Below is a small trained network, with its code and all its weights. Each question gives an input and a class and asks what happens when units are switched off, that is, made to give their printed mean instead of their output.

import numpy as np


def w(rows, s, z=0):
    codes = np.array(rows[::2]) - 128.0
    scale = np.full(codes.shape[1], s)
    scale[-1] = z or s
    return codes * scale


def f(y):
    return y / 2 * (1 + np.tanh(0.7978845608 * (y + 0.044715 * y**3)))


def log_softmax(a):
    a = a - a.max(-1, keepdims=True)
    return a - np.log(np.exp(a).sum(-1, keepdims=True))


def net(x, mask):
    res = np.array(x, float).reshape(1, 3) / 4 @ E
    y = f(res @ A[0][:, :-1].T + A[0][:, -1])
    res = res + np.where(mask, y, B[0][:, -1]) @ B[0][:, :-1]
    return log_softmax(res[-1] @ U[:, :-1].T + U[:, -1])


A, B = {}, {}
E = w([
[36,157,185,7],'x0',
[192,125,117,27],'x1',
[147,2,245,84],'x2',
],0.0099)
A[0] = w([
[204,111,110,162,81],'n0',
[243,140,122,93,134],'n1',
[113,142,135,42,183],'n2',
[114,8,139,111,36],'n3',
[200,113,144,185,55],'n4',
[115,199,22,120,81],'n5',
[196,115,144,113,254],'n6',
[207,117,116,166,73],'n7',
[174,54,179,123,163],'n8',
[187,148,111,77,103],'n9',
[162,240,129,127,90],'n10',
[82,119,167,191,145],'n11',
],0.012,0.0052)
B[0] = w([
[45,170,187,171,205],'n0',
[53,147,69,173,202],'n1',
[59,211,82,176,219],'n2',
[197,111,182,97,211],'n3',
[76,218,188,91,206],'n4',
[254,81,144,59,254],'n5',
[143,122,62,166,216],'n6',
[49,210,236,128,205],'n7',
[224,146,47,70,247],'n8',
[41,78,51,176,169],'n9',
[169,78,128,45,197],'n10',
[108,28,38,153,205],'n11',
],0.0079,0.0087)
U = w([
[59,61,46,163,252],'0',
[228,118,189,58,2],'1',
[9,228,254,66,64],'2',
],0.007,0.0051)

Each question gives the input, the list of numbers given to net, and the class t.
The units are the neurons (one row each of A and B). Each row of codes is followed by its name. A weight is (code - 128) times the scale printed after its matrix; where a second scale follows, it is the last column's (A, B and U).
mask holds one flag per neuron, in row order. A switched-off neuron (its flag False) gives its mean, the last column of its row in B, instead of its output. The means were averaged over made-up inputs and are rounded, as every weight is.
A unit's drop is (log p(t) with every unit on - log p(t) with that unit switched off) / (log p(t) with every unit on - log p(t) with every unit switched off).
The circuit of an input: a set's keep is (log p(t) with only the set's units on - log p(t) with every unit switched off) / (log p(t) with every unit on - log p(t) with every unit switched off). Starting from all 12 units, units are removed one at a time, each time the one whose removal leaves the highest keep (on an exact tie, the one counted first), for as long as the keep stays at least 0.8.
circuit, biggest first: the units of the circuit, biggest drop first
k most important neurons: the k neurons with the biggest drops, biggest first
drop when u is switched off: that unit's drop, to one decimal
input [-7,-6,-5], class 2: circuit, biggest first => n7, n4
input [7,7,4], class 0: circuit, biggest first => n9, n7, n4
input [-4,5,2], class 0: circuit, biggest first => n1
input [3,1,-4], class 1: circuit, biggest first => n5, n1
input [-5,4,0], class 2: 2 most important neurons => n7, n11
input [7,-8,0], class 0: 3 most important neurons => n11, n7, n4
input [-4,-4,7], class 1: 2 most important neurons => n3, n8
input [6,-1,8], class 1: 2 most important neurons => n8, n3
input [-5,4,-1], class 2: circuit, biggest first => n7, n0
input [-7,4,0], class 2: 2 most important neurons => n7, n4
input [8,8,7], class 0: 2 most important neurons => n2, n9
input [-7,-6,4], class 2: 3 most important neurons => n4, n7, n0
input [6,2,7], class 1: 3 most important neurons => n8, n3, n7
input [4,-8,4], class 0: circuit, biggest first => n11
input [1,7,-4], class 0: 2 most important neurons => n9, n1
input [-2,6,-8], class 1: 2 most important neurons => n5, n10
input [-7,-6,-6], class 2: 4 most important neurons => n7, n4, n0, n8
input [5,-5,5], class 0: 2 most important neurons => n11, n5
input [-5,-7,-8], class 1: drop when n7 is switched off => 0.0
input [-4,-2,-4], class 1: drop when n8 is switched off => -0.1
input [-6,-4,-1], class 2: drop when n4 is switched off => 0.2
input [2,8,-4], class 0: circuit, biggest first => n9
